Below is a small trained network, with its code and all its weights. Each question gives an input and a class and asks what happens when units are switched off, that is, made to give their printed mean instead of their output.

import numpy as np


def w(rows, s, z=0):
    codes = np.array(rows[::2]) - 128.0
    scale = np.full(codes.shape[1], s)
    scale[-1] = z or s
    return codes * scale


def norm(h):
    return h / np.sqrt((h * h).mean(-1, keepdims=True) + 1e-5)


def f(y):
    return np.maximum(y, 0)


def log_softmax(a):
    a = a - a.max(-1, keepdims=True)
    return a - np.log(np.exp(a).sum(-1, keepdims=True))


def net(x, mask):
    res = np.array(x, float).reshape(1, 7) / 4 @ E
    u = 0
    for l in range(3):
        y = f(norm(res) @ A[l][:, :-1].T + A[l][:, -1])
        res = res + np.where(mask[u : u + 5], y, B[l][:, -1]) @ B[l][:, :-1]
        u += 5
    return log_softmax(norm(res)[-1] @ U[:, :-1].T + U[:, -1])


A, B = {}, {}
E = w([
[122,62,86,152,172,184,151,86,85,109,153,19],'x0',
[142,36,128,148,184,90,214,225,189,139,117,138],'x1',
[115,163,71,156,109,74,144,126,147,108,171,120],'x2',
[104,77,106,31,172,99,135,39,177,173,158,183],'x3',
[190,133,138,113,195,30,32,154,106,85,103,95],'x4',
[80,86,93,208,138,146,17,195,56,234,212,170],'x5',
[102,114,23,1,79,137,94,226,96,97,120,138],'x6',
],0.008)
A[0] = w([
[191,122,140,128,221,98,101,198,151,132,118,94,73],'0.n1',
[32,124,154,146,34,214,228,170,153,170,126,143,77],'0.n2',
[123,162,156,233,54,184,85,254,139,109,108,84,4],'0.n3',
[159,176,179,169,99,171,163,178,126,2,109,108,86],'0.n4',
[111,193,209,107,55,92,114,185,168,160,79,235,35],'0.n5',
],0.0087,0.0038)
B[0] = w([
[158,121,83,166,58,158,125,138,203,92,127,147,188],'0.n1',
[188,144,60,175,44,173,95,127,202,107,113,127,254],'0.n2',
[157,98,85,91,210,106,163,58,79,164,166,187,214],'0.n3',
[134,97,139,73,179,119,166,76,120,126,117,162,228],'0.n4',
[61,125,186,121,117,118,182,175,101,50,252,100,223],'0.n5',
],0.012,0.007)
A[1] = w([
[129,142,80,63,98,141,147,206,52,83,82,90,181],'1.n1',
[116,85,101,157,152,189,167,111,98,129,137,42,4],'1.n2',
[143,103,77,107,156,175,96,129,121,76,119,22,132],'1.n3',
[200,105,157,125,195,39,19,172,101,20,114,101,16],'1.n4',
[110,248,150,100,80,163,76,58,28,109,127,116,37],'1.n5',
],0.012,0.0032)
B[1] = w([
[143,183,60,79,105,94,172,155,106,194,66,156,254],'1.n1',
[109,160,190,117,112,110,137,169,96,41,197,193,202],'1.n2',
[84,168,183,115,100,95,159,178,138,114,193,156,249],'1.n3',
[122,132,102,171,49,255,155,68,144,116,162,132,243],'1.n4',
[162,74,97,161,209,155,170,204,193,92,123,114,246],'1.n5',
],0.012,0.0069)
A[2] = w([
[99,116,111,193,135,152,60,187,69,192,161,140,4],'2.n1',
[138,103,97,142,126,102,187,209,169,138,106,123,198],'2.n2',
[137,154,222,252,150,116,157,84,134,140,111,96,69],'2.n3',
[87,99,123,50,141,120,78,80,199,157,167,129,39],'2.n4',
[118,189,141,99,143,138,183,100,140,109,87,58,120],'2.n5',
],0.016,0.0021)
B[2] = w([
[142,129,246,66,77,29,170,39,214,83,1,41,190],'2.n1',
[111,128,185,199,233,166,14,99,66,150,102,62,254],'2.n2',
[91,183,3,24,122,145,72,241,47,180,92,139,188],'2.n3',
[212,116,85,144,188,132,225,47,54,148,158,201,164],'2.n4',
[121,45,199,182,70,14,46,71,155,204,116,107,196],'2.n5',
],0.0091,0.012)
U = w([
[158,113,42,195,5,239,112,61,195,100,132,135,108],'0',
[134,92,192,91,88,2,132,57,177,113,25,60,163],'1',
[67,147,174,111,125,101,165,190,92,57,233,146,253],'2',
[182,63,49,100,218,122,186,29,92,150,150,200,54],'3',
[106,158,17,64,124,117,62,196,64,190,46,140,236],'4',
[160,53,108,219,251,172,101,169,165,81,95,72,4],'5',
],0.0094,0.00071)

Each question gives the input, the list of numbers given to net, and the class t.
The units are the neurons (one row each of A and B). Each row of codes is followed by its name. A weight is (code - 128) times the scale printed after its matrix; where a second scale follows, it is the last column's (A, B and U).
mask holds one flag per neuron, layer by layer. A switched-off neuron (its flag False) gives its mean, the last column of its row in B, instead of its output. The means were averaged over made-up inputs and are rounded, as every weight is.
A unit's drop is (log p(t) with every unit on - log p(t) with that unit switched off) / (log p(t) with every unit on - log p(t) with every unit switched off).
unit that matters most: the unit with the biggest drop
top k neurons: the k neurons with the biggest drops, biggest first
top k neurons in layer l: the k neurons of layer l with the biggest drops, biggest first
drop when u is switched off: that unit's drop, to one decimal
input [4,-4,-4,-6,8,8,8], class 0: top 2 neurons in layer 2 -> [2.n3, 2.n5]
input [6,3,8,7,-3,-8,5], class 1: unit that matters most -> 2.n5
input [-8,-1,1,-8,2,-1,5], class 2: top 2 neurons -> [0.n5, 2.n4]
input [5,-3,6,-5,6,-5,-7], class 4: top 2 neurons in layer 0 -> [0.n5, 0.n4]
input [-4,-3,7,0,-6,8,8], class 1: top 2 neurons -> [2.n1, 1.n4]
input [-2,2,-8,8,3,8,0], class 1: top 3 neurons -> [2.n1, 0.n4, 0.n3]
input [0,-6,-3,1,5,-5,5], class 5: top 3 neurons -> [1.n5, 2.n2, 2.n3]
input [-1,5,6,7,7,5,-1], class 0: top 2 neurons -> [1.n4, 0.n3]
input [-2,6,3,5,0,-5,1], class 5: top 2 neurons -> [2.n2, 0.n3]
input [-1,-1,2,-2,-5,-7,6], class 1: top 3 neurons -> [2.n5, 1.n4, 2.n3]
input [-1,-5,0,2,7,6,-8], class 4: top 2 neurons in layer 0 -> [0.n2, 0.n5]
input [-8,-3,-2,-1,1,-4,5], class 2: top 2 neurons -> [0.n5, 2.n1]
input [8,3,-5,-1,7,5,-8], class 2: top 3 neurons -> [1.n2, 1.n3, 0.n2]
input [4,2,4,2,-4,-5,-1], class 1: top neuron in layer 1 -> [1.n4]
input [7,-5,-5,0,7,3,6], class 0: top 3 neurons -> [1.n4, 0.n5, 2.n3]
input [7,2,0,-4,5,-5,0], class 2: top 2 neurons in layer 1 -> [1.n3, 1.n2]
input [-8,8,-6,8,8,5,-4], class 0: top 2 neurons in layer 0 -> [0.n1, 0.n3]
input [-4,-7,-6,8,-7,-3,7], class 3: top 2 neurons in layer 2 -> [2.n4, 2.n3]
input [-7,-5,5,8,-4,8,2], class 1: top 2 neurons -> [2.n1, 0.n4]
input [2,-5,-2,-3,4,3,1], class 5: top 2 neurons -> [1.n5, 0.n4]
input [6,-4,7,-8,-2,5,-7], class 3: top neuron -> [0.n3]
input [-5,6,-2,-4,8,8,8], class 0: top 2 neurons -> [1.n4, 0.n1]
input [-6,-3,-3,4,6,-6,-1], class 0: top 2 neurons -> [1.n4, 2.n1]
input [4,-8,2,7,-6,6,-8], class 4: top 2 neurons in layer 0 -> [0.n3, 0.n4]
input [7,-3,0,-1,6,2,6], class 2: top 2 neurons in layer 1 -> [1.n3, 1.n2]
input [-7,-1,5,-3,-6,-2,5], class 2: top 2 neurons in layer 0 -> [0.n5, 0.n1]
input [-2,8,8,8,-8,8,-4], class 0: unit that matters most -> 0.n2
input [1,4,-3,-8,-2,-4,-7], class 3: top 2 neurons in layer 0 -> [0.n3, 0.n4]
input [7,0,8,-1,-5,-1,-2], class 2: top 3 neurons in layer 1 -> [1.n2, 1.n3, 1.n4]
input [-1,-3,6,-1,7,0,7], class 0: drop when 1.n3 is switched off -> 0.0
